How the units are linked:
Zed: d>Mes, j>Von, s>Sus, a>Kur, l>-, g>Zik
Gid: d>Ruk, j>Lov, s>Rap, a>Bef, l>-, g>Bub
Sur: d>Vun, j>-, s>Vib, a>Kes, l>Leb, g>-
Rig: d>Sus, j>Zad, s>Sok, a>Tek, l>-, g>Kel
Mik: d>Big, j>Bir, s>Guk, a>Niz, l>Bes, g>Bov
Mef: d>Bul, j>Peb, s>Leb, a>Dag, l>Fup, g>Vib
Mak: d>Rav, j>Sim, s>Med, a>Rap, l>-, g>Puz
Les: d>Zik, j>Nur, s>Kel, a>Vel, l>Sok, g>Ger
Nal: d>Gen, j>Bul, s>Bag, a>Fup, l>Bup, g>Daf
Sop: d>Los, j>Bov, s>Nar, a>Veb, l>Pek, g>Bir
Buk: d>Nuf, j>Rom, s>Zab, a>Ded, l>Tud, g>Rir
Veg: d>Sen, j>-, s>Gil, a>Bov, l>Los, g>-
Sen: d>Gub, j>-, s>Rir, a>Veg, l>Zab, g>-
Tek: d>Rig, j>Puz, s>Ruk, a>Lak, l>-, g>Sim
Rir: d>Peb, j>-, s>Kes, a>Gil, l>Dag, g>-
Teb: d>Naz, j>Seb, s>Tiz, a>Kig, l>Zeg, g>Nal
Seb: d>Tis, j>Daf, s>Rus, a>Luf, l>Teb, g>Bul
Deg: d>Rom, j>-, s>Veg, a>Fev, l>Ded, g>-
Bup: d>Dez, j>Nal, s>Kun, a>Lur, l>Zes, g>Seb
Sim: d>Kel, j>Nef, s>Lub, a>Naz, l>Mak, g>Tus
Vib: d>Sot, j>-, s>Gub, a>Rom, l>Nuf, g>-
Mes: d>Mab, j>Tiz, s>Zes, a>Zed, l>-, g>Kun
Nav: d>Kes, j>-, s>Deg, a>Bir, l>Big, g>-
Kun: d>Lov, j>Bag, s>Teb, a>Zik, l>Bef, g>Rus
Nuf: d>Daf, j>Vib, s>Vor, a>Buk, l>Luf, g>Peb
Zad: d>Lur, j>Zek, s>Les, a>Puz, l>Rig, g>Tud
Gil: d>Rir, j>-, s>Nav, a>Guf, l>Ros, g>-
Dez: d>Puz, j>Gen, s>Lov, a>Bup, l>Lak, g>Tis
Peb: d>Nin, j>-, s>Sur, a>Rir, l>Mef, g>-
Leb: d>Niz, j>Sur, s>Nuf, a>Pum, l>Pof, g>Gub
Lur: d>Bup, j>Fup, s>Zik, a>Zad, l>Sus, g>Luf
Pof: d>Bag, j>Leb, s>Luf, a>Nur, l>Zik, g>Vor
Med: d>Kur, j>Lub, s>Tek, a>Mab, l>-, g>Vel
Rus: d>Pek, j>Veb, s>Nal, a>Zaz, l>Tiz, g>Niz
Tud: d>Luf, j>Buk, s>Ger, a>Nef, l>Kel, g>Dag
Rav: d>Tuk, j>Kel, s>Kur, a>Mak, l>-, g>Zad
Lov: d>Vel, j>Bes, s>Naz, a>Kun, l>Gid, g>Pek
Veb: d>Sop, j>Diz, s>Bul, a>Vor, l>Rus, g>Vun
Dag: d>Mef, j>Rir, s>Pum, a>Ros, l>Zek, g>Rom
Niz: d>Mik, j>Vun, s>Daf, a>Leb, l>Bag, g>Diz
Pek: d>Ril, j>Sop, s>Gen, a>Rus, l>Bub, g>Mik
Mib: d>Bef, j>Zik, s>Tuk, a>Sok, l>-, g>Von
Nar: d>Ros, j>Guf, s>Mik, a>Bul, l>Gen, g>Fev
Ril: d>Ger, j>Los, s>Tus, a>Pek, l>Lub, g>Big
Zes: d>Lak, j>Bup, s>Bef, a>Sus, l>-, g>Teb
Zek: d>Fup, j>Dag, s>Nur, a>Tus, l>Zad, g>Buk
Gub: d>Diz, j>-, s>Peb, a>Sen, l>Vor, g>-
Naz: d>Sim, j>Tis, s>Bub, a>Teb, l>Rap, g>Gen
Zeg: d>Rap, j>Teb, s>Mes, a>Tuk, l>-, g>Bup
Sok: d>Mib, j>Les, s>Rav, a>Ruk, l>-, g>Lun
Lub: d>Lun, j>Ril, s>Puz, a>Bub, l>Med, g>Ses
Nur: d>Pof, j>Pum, s>Tud, a>Ses, l>Les, g>Zab
Fup: d>Nal, j>Mef, s>Pof, a>Zek, l>Lur, g>Nuf
Ros: d>Dag, j>Gil, s>Big, a>Nar, l>Tus, g>Deg
Vun: d>Bir, j>-, s>Sot, a>Sur, l>Niz, g>-
Bes: d>Ses, j>Mik, s>Tis, a>Bag, l>Lov, g>Sop
Zik: d>Kun, j>Pof, s>Kig, a>Les, l>Mib, g>Zaz
Ruk: d>Sok, j>Vel, s>Mak, a>Gid, l>-, g>Lub
Ses: d>Nur, j>Big, s>Nef, a>Bes, l>Vel, g>Los
Lun: d>Von, j>Ger, s>Zad, a>Lub, l>Kur, g>Nur
Von: d>Tiz, j>Zaz, s>Lur, a>Lun, l>Zed, g>Pof
Bag: d>Bes, j>Niz, s>Seb, a>Pof, l>Kun, g>Veb
Guf: d>Gil, j>-, s>Bir, a>Nin, l>Nar, g>-
Rap: d>Mak, j>Naz, s>Mab, a>Zeg, l>-, g>Dez
Sus: d>Zes, j>Lur, s>Mib, a>Rig, l>-, g>Kig
Ded: d>Buk, j>Deg, s>Los, a>Guk, l>Nef, g>Gil
Diz: d>Bov, j>-, s>Nin, a>Gub, l>Veb, g>-
Sot: d>Fev, j>-, s>Diz, a>Vib, l>Daf, g>-
Fev: d>Deg, j>-, s>Bov, a>Sot, l>Guk, g>-
Kig: d>Teb, j>Luf, s>Von, a>Kel, l>Tuk, g>Fup
Zab: d>Vor, j>Sen, s>Dag, a>Los, l>Ger, g>Kes
Kel: d>Kig, j>Tud, s>Lun, a>Sim, l>Rav, g>Zek
Kes: d>Sur, j>-, s>Rom, a>Nav, l>Pum, g>-
Rom: d>Vib, j>-, s>Sen, a>Deg, l>Buk, g>-
Luf: d>Seb, j>Nuf, s>Zaz, a>Tud, l>Kig, g>Mef
Tis: d>Nef, j>Guk, s>Pek, a>Seb, l>Naz, g>Nar
Puz: d>Zad, j>Tus, s>Vel, a>Dez, l>Tek, g>Nef
Bul: d>Nar, j>Nin, s>Niz, a>Mef, l>Nal, g>Sot
Mab: d>Med, j>Bub, s>Lak, a>Mes, l>-, g>Lov
Lak: d>Tek, j>Dez, s>Gid, a>Zes, l>-, g>Naz
Vor: d>Veb, j>Gub, s>Mef, a>Zab, l>Zaz, g>Sur
Tuk: d>Zeg, j>Kig, s>Zed, a>Rav, l>-, g>Lur
Pum: d>Leb, j>Kes, s>Buk, a>Big, l>Nur, g>Sen
Bef: d>Gid, j>Kun, s>Zeg, a>Mib, l>-, g>Tiz
Big: d>Pum, j>Nav, s>Ded, a>Mik, l>Ses, g>Veg
Daf: d>Guk, j>Sot, s>Veb, a>Nuf, l>Seb, g>Nin
Vel: d>Les, j>Ses, s>Sim, a>Lov, l>Ruk, g>Ril
Guk: d>Ded, j>Fev, s>Sop, a>Daf, l>Tis, g>Guf
Kur: d>Zed, j>Lun, s>Rig, a>Med, l>-, g>Les
Bov: d>Veg, j>-, s>Guf, a>Diz, l>Sop, g>-
Gen: d>Tus, j>Nar, s>Bes, a>Nal, l>Dez, g>Guk
Zaz: d>Rus, j>Vor, s>Fup, a>Ger, l>Von, g>Leb
Bub: d>Lub, j>Pek, s>Dez, a>Tiz, l>Mab, g>Bes
Los: d>Zab, j>Veg, s>Ros, a>Sop, l>Ril, g>Nav
Ger: d>Zaz, j>Zab, s>Zek, a>Ril, l>Lun, g>Pum
Nin: d>Guf, j>-, s>Vun, a>Peb, l>Bul, g>-
Tus: d>Zek, j>Ros, s>Ses, a>Gen, l>Puz, g>Ded
Tiz: d>Bub, j>Rus, s>Bup, a>Von, l>Mes, g>Bag
Nef: d>Tud, j>Ded, s>Ril, a>Tis, l>Sim, g>Ros
Bir: d>Nav, j>-, s>Fev, a>Vun, l>Mik, g>-

The rows follow the links: the fewer symbols apart two units are, the more alike their rows tend to be.

Each row is also shifted at random along 8 hidden directions that mean nothing.

Known rows, each with its unit:
39 22 -5 -8 -15 1 -7 11 -10 -3 -6 7 -20 -11 -5 -21 -15 6 7 -13 -22 4 17 -6 4 -29 2 -5 -21 5 24 -11 5 -10 13 4 -11 -1 15 18 16 8 2 -8 3 | Big
-27 8 -52 14 41 31 -10 -2 0 -27 26 12 -7 -9 30 -62 -45 -5 19 -19 -26 -5 -2 -11 34 -60 -26 -65 -49 1 41 -19 31 -6 -16 27 -4 11 52 63 -25 18 9 -37 0 | Deg
29 -12 -6 -5 -33 -24 11 12 -14 -53 -13 12 5 -11 -5 -19 -21 15 3 -23 6 -15 -6 13 -9 10 -19 15 11 -10 -6 6 -16 -19 21 5 22 11 20 9 22 0 -16 -19 -11 | Bir
-30 1 1 -17 -18 6 13 4 8 -23 -4 7 -1 12 8 -28 5 2 -25 12 -23 -23 -17 16 -32 19 5 15 17 -1 8 -3 -7 -24 4 -14 -8 15 12 -1 9 24 -27 -33 -13 | Lub
74 35 1 1 -7 0 29 -16 -17 -85 -9 32 27 55 39 -68 -17 -3 -5 -10 -44 -9 -10 -8 -25 -19 13 -8 -46 -29 69 -5 -7 -6 15 -12 -13 -12 53 0 -6 45 -10 -28 -20 | Nur
47 -20 -32 7 14 23 18 28 22 10 21 0 14 -33 -45 -27 -5 -9 -19 -39 -18 13 -6 22 18 48 -49 -77 25 14 -61 -12 -35 32 -21 17 46 16 5 18 32 -9 20 3 4 | Ril
-39 8 -5 11 5 1 -34 -8 2 5 8 -37 -12 1 1 34 -8 9 22 -8 -23 -1 7 -30 27 -12 11 -7 -16 8 9 5 19 17 -9 7 3 -9 -26 -10 -1 -9 5 4 -18 | Zad
19 -2 -21 -4 1 19 -3 15 4 -21 9 10 -6 -15 10 -22 -17 16 -1 -18 2 -7 6 -2 8 -13 -18 -12 4 11 5 14 12 -23 9 9 -8 4 9 38 5 22 -13 -41 -11 | Gid
40 18 36 -23 -24 8 6 8 25 77 21 -1 -12 -21 -47 -7 22 -22 -15 24 39 32 13 13 17 -2 11 33 54 22 -37 7 10 6 0 4 -3 -22 -40 -35 8 -17 7 48 43 | Seb
23 3 -18 13 -1 13 1 12 -26 -37 -4 -3 19 -15 35 -31 -17 -3 23 11 -2 -6 5 -5 8 -39 0 -12 -23 -13 33 10 -25 21 -7 5 -10 -1 15 24 -24 22 3 21 -6 | Sur
47 -19 0 -10 -24 -1 27 27 -14 14 -3 2 18 -31 -1 -30 13 -15 -2 35 24 -11 -17 37 -21 6 -7 21 41 -7 -22 -13 -44 13 -12 -6 1 24 7 -1 -7 -6 -18 37 27 | Fev
20 -14 -18 11 0 19 -6 32 -9 32 -12 -26 9 -40 -6 55 17 16 16 11 -9 0 26 -2 -4 5 3 -27 -13 15 -12 14 -36 24 -21 -7 -17 15 -24 12 8 1 -6 26 -4 | Rig
3 16 30 2 32 -29 -13 -46 1 6 3 5 -15 44 4 41 3 9 -3 -21 19 13 -11 -28 15 14 7 16 -9 -10 3 0 36 -4 16 1 10 -16 -11 -28 -13 -30 27 -9 -2 | Bag
-24 -25 3 26 17 -19 -23 -8 -25 24 -6 -42 0 -10 8 36 8 -6 33 13 3 -23 -16 -9 4 22 -8 -5 -1 -4 -14 -25 -4 31 -18 1 17 29 -13 -11 -18 -39 25 34 -1 | Gil
-86 6 19 -4 -4 -3 6 14 -1 54 4 -14 0 -15 -9 19 10 8 17 18 32 -11 -4 -2 -7 18 -11 18 39 18 -19 6 -4 -11 -4 -5 -21 11 -30 -20 -11 -15 -10 4 32 | Rav
-4 17 25 -12 -1 31 42 21 9 26 15 30 20 2 0 -97 15 -33 -31 15 26 11 -11 15 -3 23 -19 -13 63 13 -12 11 -11 -2 -1 -2 -9 -13 3 -2 -14 25 14 2 31 | Luf
-46 -9 -16 16 38 23 15 14 -4 9 12 -2 22 -12 34 -6 -1 1 7 19 20 -1 -12 -1 3 2 -21 -31 3 -10 1 5 -25 19 -20 2 -13 12 -1 24 -42 4 -1 6 14 | Tuk
13 0 32 -11 -40 -27 6 -14 -10 -39 -28 15 -9 30 5 -38 9 -12 -18 5 -5 -18 -9 12 -32 3 22 53 13 -6 21 -3 14 -33 28 -13 6 -7 22 -17 18 14 -1 -20 -23 | Nar
-78 -37 1 -1 3 -33 26 -15 -10 -57 -11 28 10 30 22 -21 -1 4 -19 -18 13 -36 -44 25 -38 62 -27 13 24 -24 -15 -17 -7 -28 16 -4 35 29 38 7 -2 -4 -3 -50 -12 | Bov
10 -3 -15 19 -6 -1 1 -18 9 -45 32 -1 9 4 -14 -67 -42 -14 16 -33 22 -10 -10 -7 44 -5 -33 -19 30 12 -11 32 38 4 0 36 43 -23 3 1 0 6 13 -26 -5 | Bef
-21 15 5 2 10 6 -15 -11 -1 -8 5 -5 -20 19 7 -41 -5 -11 -8 -14 -25 -14 -13 -14 13 4 -2 -17 0 5 19 -15 31 -3 2 5 10 3 6 3 1 10 19 -21 -15 | Tus
36 -19 -20 11 25 39 -20 13 6 42 7 -15 -13 -26 14 1 12 -16 -2 25 0 -3 14 -4 15 -16 0 -31 -6 25 4 5 13 6 -29 5 -21 7 -8 35 -25 6 14 5 -3 | Lak
42 21 -6 4 -17 8 -29 -22 13 59 30 -38 -26 -11 -41 -39 -11 -53 27 23 -9 16 24 -1 43 -69 25 0 -14 30 8 -27 60 28 -28 18 6 -23 -9 -22 0 -25 24 56 22 | Los
62 37 17 -40 -61 17 38 30 14 -2 -5 31 3 -6 -27 -77 6 -11 -30 10 -18 0 9 35 -35 -10 12 24 37 15 9 6 -18 -31 20 -13 -22 -4 15 -6 37 41 -33 -11 16 | Nef
-12 -9 -8 -1 13 -21 -20 6 -20 -17 -9 -11 -16 -24 23 24 -10 24 8 -14 -1 -2 -20 -11 11 7 -20 0 -12 -26 -2 -19 -22 10 9 7 18 23 0 15 -5 -17 4 10 -6 | Mik
0 -12 20 6 32 5 58 2 2 17 6 27 32 33 15 -63 14 -24 -16 17 29 -35 -43 16 -38 70 -34 -17 63 8 -17 -10 -13 -13 -17 -10 -2 22 20 -10 -34 1 6 -30 30 | Mak
-48 -19 27 0 -26 -35 3 5 -26 1 -40 2 -2 5 -3 83 26 26 7 10 19 -9 16 0 -38 29 21 42 -2 -6 -10 20 -23 -18 23 -23 -11 7 -19 -23 20 -14 -10 -3 -13 | Peb
53 -2 15 14 29 6 51 7 -6 -24 -4 31 43 38 10 -32 9 4 -17 -25 1 -14 -29 2 -28 79 -39 -42 28 -4 -13 11 -40 -1 0 -12 7 5 16 -5 -5 14 9 -40 5 | Les

From each start, follow one symbol. Which unit do you reach?
Answer with the unit's name.
-3 3 -20 0 -14 5 13 0 21 -29 4 20 9 12 -37 8 -18 9 -2 -26 -25 -2 29 7 -11 -11 5 -14 -24 26 0 19 18 -30 8 -2 -10 -14 21 5 41 22 -26 -51 -13
g -> Les
20 15 20 -29 -57 -17 -13 -14 20 33 -7 5 -38 4 -57 14 8 -14 -12 6 6 16 38 16 -4 -35 39 70 4 25 -8 -3 51 -41 25 -5 -7 -24 -13 -31 52 -9 -13 6 8
j -> Bov
76 -1 -3 -12 18 32 36 26 33 43 18 42 2 -15 -48 -41 11 -13 -45 -30 13 29 17 20 9 39 -40 -51 38 32 -51 6 1 -18 2 8 2 -8 10 22 26 9 16 -32 30
s -> Pek
-35 5 6 -5 26 -6 12 -22 -6 -10 6 26 -5 30 28 -66 -7 -22 -17 -2 11 -11 -29 1 1 5 -18 -1 13 -12 15 -27 28 -16 3 3 13 2 35 9 -31 -1 20 -23 13
j -> Fev
-22 26 -10 -18 -7 31 10 34 2 -9 3 -3 9 -19 33 -37 -2 11 -6 27 -18 -4 -4 6 -16 -19 3 -4 2 -8 31 3 -39 1 -3 -7 -35 12 2 18 -14 42 -37 4 4
g -> Zek
-40 -5 30 0 35 -18 -8 9 -38 55 -32 -9 -10 7 47 70 36 20 17 45 16 -20 -14 -18 -36 25 5 29 -12 -12 16 -30 -20 -12 -2 -27 -43 40 -12 -5 -43 -30 8 8 21
l -> Big
18 14 -19 -21 -13 20 -16 10 29 24 15 6 -25 -21 -20 7 -12 8 -2 1 6 12 36 4 20 -53 10 14 -14 28 6 9 38 -29 5 9 -31 -12 -4 21 18 12 -30 -17 10
j -> Naz
-36 4 -11 -3 4 -1 -18 -9 -7 11 -16 -9 -17 14 30 15 7 -4 15 40 -22 -14 10 -1 -24 -48 39 32 -49 -5 48 -28 23 -17 -3 -11 -39 12 24 15 -19 8 -19 0 -4
s -> Gil
-46 15 -7 -4 -12 3 11 -10 10 -25 -1 35 -9 19 -29 -44 -13 -10 -12 -34 -23 6 27 3 -2 -17 -4 -12 -18 23 16 2 39 -41 21 -1 -3 -22 35 18 35 21 7 -50 -6
l -> Ger
-7 -3 -3 -7 -6 27 0 16 8 56 7 -15 -8 -11 0 -25 21 -26 0 55 4 -13 4 11 -12 -17 16 11 19 28 4 -9 14 -8 -24 -7 -36 7 -10 3 -18 11 -8 17 17
d -> Kur
107 1 18 -5 11 13 32 -17 15 -3 -5 34 14 50 10 -42 35 -34 -38 30 -14 4 -14 26 -43 11 27 10 -5 -7 17 -23 1 -15 -4 -25 -22 -10 37 -9 -14 22 0 -11 3
d -> Ril
26 -33 -32 -6 -8 25 14 41 12 -14 -15 17 15 -35 1 41 19 26 -27 7 0 14 24 32 -28 5 -1 -15 -12 1 -21 24 -52 -13 2 -10 -24 13 8 42 20 28 -38 -11 -14
a -> Zed
14 13 14 9 11 10 10 15 -14 54 5 -1 -1 -15 -16 -34 4 -23 10 -1 13 5 10 -10 20 11 -21 -32 23 26 -14 -4 2 15 -8 9 -1 -4 -9 -4 -2 -13 41 16 30
j -> Kes
-16 12 -4 -17 -17 0 -30 28 -3 -4 -37 -2 -24 -27 -4 96 20 50 -14 -14 -26 33 47 -11 -7 -22 32 17 -48 -5 12 19 -28 -11 25 -16 -33 -9 -19 24 42 18 -25 0 -32
s -> Pof
